Here is a tiny trained network, its code and every weight. The questions are about switching its units off for an input and a class, where a switched-off unit gives its printed mean instead of its output.

import numpy as np


def w(rows, s, z=0):
    codes = np.array(rows[::2]) - 128.0
    scale = np.full(codes.shape[1], s)
    scale[-1] = z or s
    return codes * scale


def f(y):
    return np.maximum(y, 0)


def log_softmax(a):
    a = a - a.max(-1, keepdims=True)
    return a - np.log(np.exp(a).sum(-1, keepdims=True))


def net(x, mask):
    res = np.array(x, float).reshape(1, 3) / 4 @ E
    y = f(res @ A[0][:, :-1].T + A[0][:, -1])
    res = res + np.where(mask, y, B[0][:, -1]) @ B[0][:, :-1]
    return log_softmax(res[-1] @ U[:, :-1].T + U[:, -1])


A, B = {}, {}
E = w([
[116,163,132,211,16,194],'x0',
[78,26,209,155,88,86],'x1',
[133,67,93,253,198,172],'x2',
],0.011)
A[0] = w([
[144,120,153,147,154,153,68],'neuron 0',
[155,193,66,116,171,176,100],'neuron 1',
[88,77,206,149,116,84,101],'neuron 2',
[133,110,146,221,192,128,130],'neuron 3',
[116,143,128,146,36,163,7],'neuron 4',
[108,108,159,121,139,154,69],'neuron 5',
[121,163,152,155,78,158,111],'neuron 6',
[139,102,161,104,177,61,47],'neuron 7',
[96,32,158,115,87,106,100],'neuron 8',
[79,131,118,98,170,71,41],'neuron 9',
[63,61,186,128,105,102,106],'neuron 10',
[139,102,132,88,248,86,1],'neuron 11',
[136,162,140,72,76,97,167],'neuron 12',
[130,84,81,212,194,175,176],'neuron 13',
[162,115,133,75,210,116,68],'neuron 14',
[110,157,141,167,70,190,108],'neuron 15',
[227,194,75,103,133,155,82],'neuron 16',
[111,186,185,39,63,102,151],'neuron 17',
[121,161,126,169,74,161,36],'neuron 18',
],0.012,0.0024)
B[0] = w([
[121,102,161,134,180,144,149],'neuron 0',
[239,87,146,175,63,230,219],'neuron 1',
[212,139,102,159,78,193,210],'neuron 2',
[147,85,180,47,200,56,214],'neuron 3',
[63,188,97,182,119,107,200],'neuron 4',
[138,105,116,118,119,140,143],'neuron 5',
[47,178,141,151,162,141,189],'neuron 6',
[59,193,65,193,118,134,194],'neuron 7',
[174,62,122,178,44,220,208],'neuron 8',
[71,151,97,177,157,104,180],'neuron 9',
[200,73,110,181,72,215,213],'neuron 10',
[47,146,89,211,157,153,227],'neuron 11',
[132,80,158,33,178,64,210],'neuron 12',
[116,42,250,2,224,71,245],'neuron 13',
[57,198,65,188,123,161,209],'neuron 14',
[76,166,76,163,158,81,211],'neuron 15',
[231,100,121,153,33,226,222],'neuron 16',
[162,111,254,30,244,57,252],'neuron 17',
[28,213,81,182,169,136,192],'neuron 18',
],0.0075,0.013)
U = w([
[158,120,223,63,194,56,251],'0',
[240,136,121,156,56,208,76],'1',
[8,213,76,172,150,124,44],'2',
],0.014,0.0011)

Each question gives the input, the list of numbers given to net, and the class t.
The units are the neurons (one row each of A and B). Each row of codes is followed by its name. A weight is (code - 128) times the scale printed after its matrix; where a second scale follows, it is the last column's (A, B and U).
mask holds one flag per neuron, in row order. A switched-off neuron (its flag False) gives its mean, the last column of its row in B, instead of its output. The means were averaged over made-up inputs and are rounded, as every weight is.
A unit's drop is (log p(t) with every unit on - log p(t) with that unit switched off) / (log p(t) with every unit on - log p(t) with every unit switched off).
unit that matters most: the unit with the biggest drop
k most important neurons: the k neurons with the biggest drops, biggest first
drop when u is switched off: that unit's drop, to one decimal
input [-8,-4,-7], class 2: most important neuron => (neuron 14)
input [5,6,6], class 0: 2 most important neurons => (neuron 13; neuron 3)
input [-4,-6,-5], class 1: 4 most important neurons => (neuron 16; neuron 13; neuron 1; neuron 3)
input [-1,-6,6], class 0: 2 most important neurons => (neuron 13; neuron 3)
input [1,8,-7], class 1: 2 most important neurons => (neuron 10; neuron 8)
input [-7,-8,5], class 1: 2 most important neurons => (neuron 1; neuron 16)
input [7,2,5], class 2: 2 most important neurons => (neuron 17; neuron 18)
input [7,-5,1], class 2: 2 most important neurons => (neuron 18; neuron 15)
input [1,0,0], class 2: 2 most important neurons => (neuron 17; neuron 13)
input [8,-6,0], class 2: 2 most important neurons => (neuron 18; neuron 15)
input [7,-6,4], class 2: 4 most important neurons => (neuron 18; neuron 15; neuron 6; neuron 10)
input [-7,2,-5], class 2: drop when neuron 7 is switched off => 0.1
input [-3,-5,7], class 0: drop when neuron 13 is switched off => 3.8
input [-1,8,7], class 1: drop when neuron 15 is switched off => 0.1
input [4,-3,-4], class 0: unit that matters most => neuron 17
input [-4,-3,1], class 2: drop when neuron 14 is switched off => 0.2
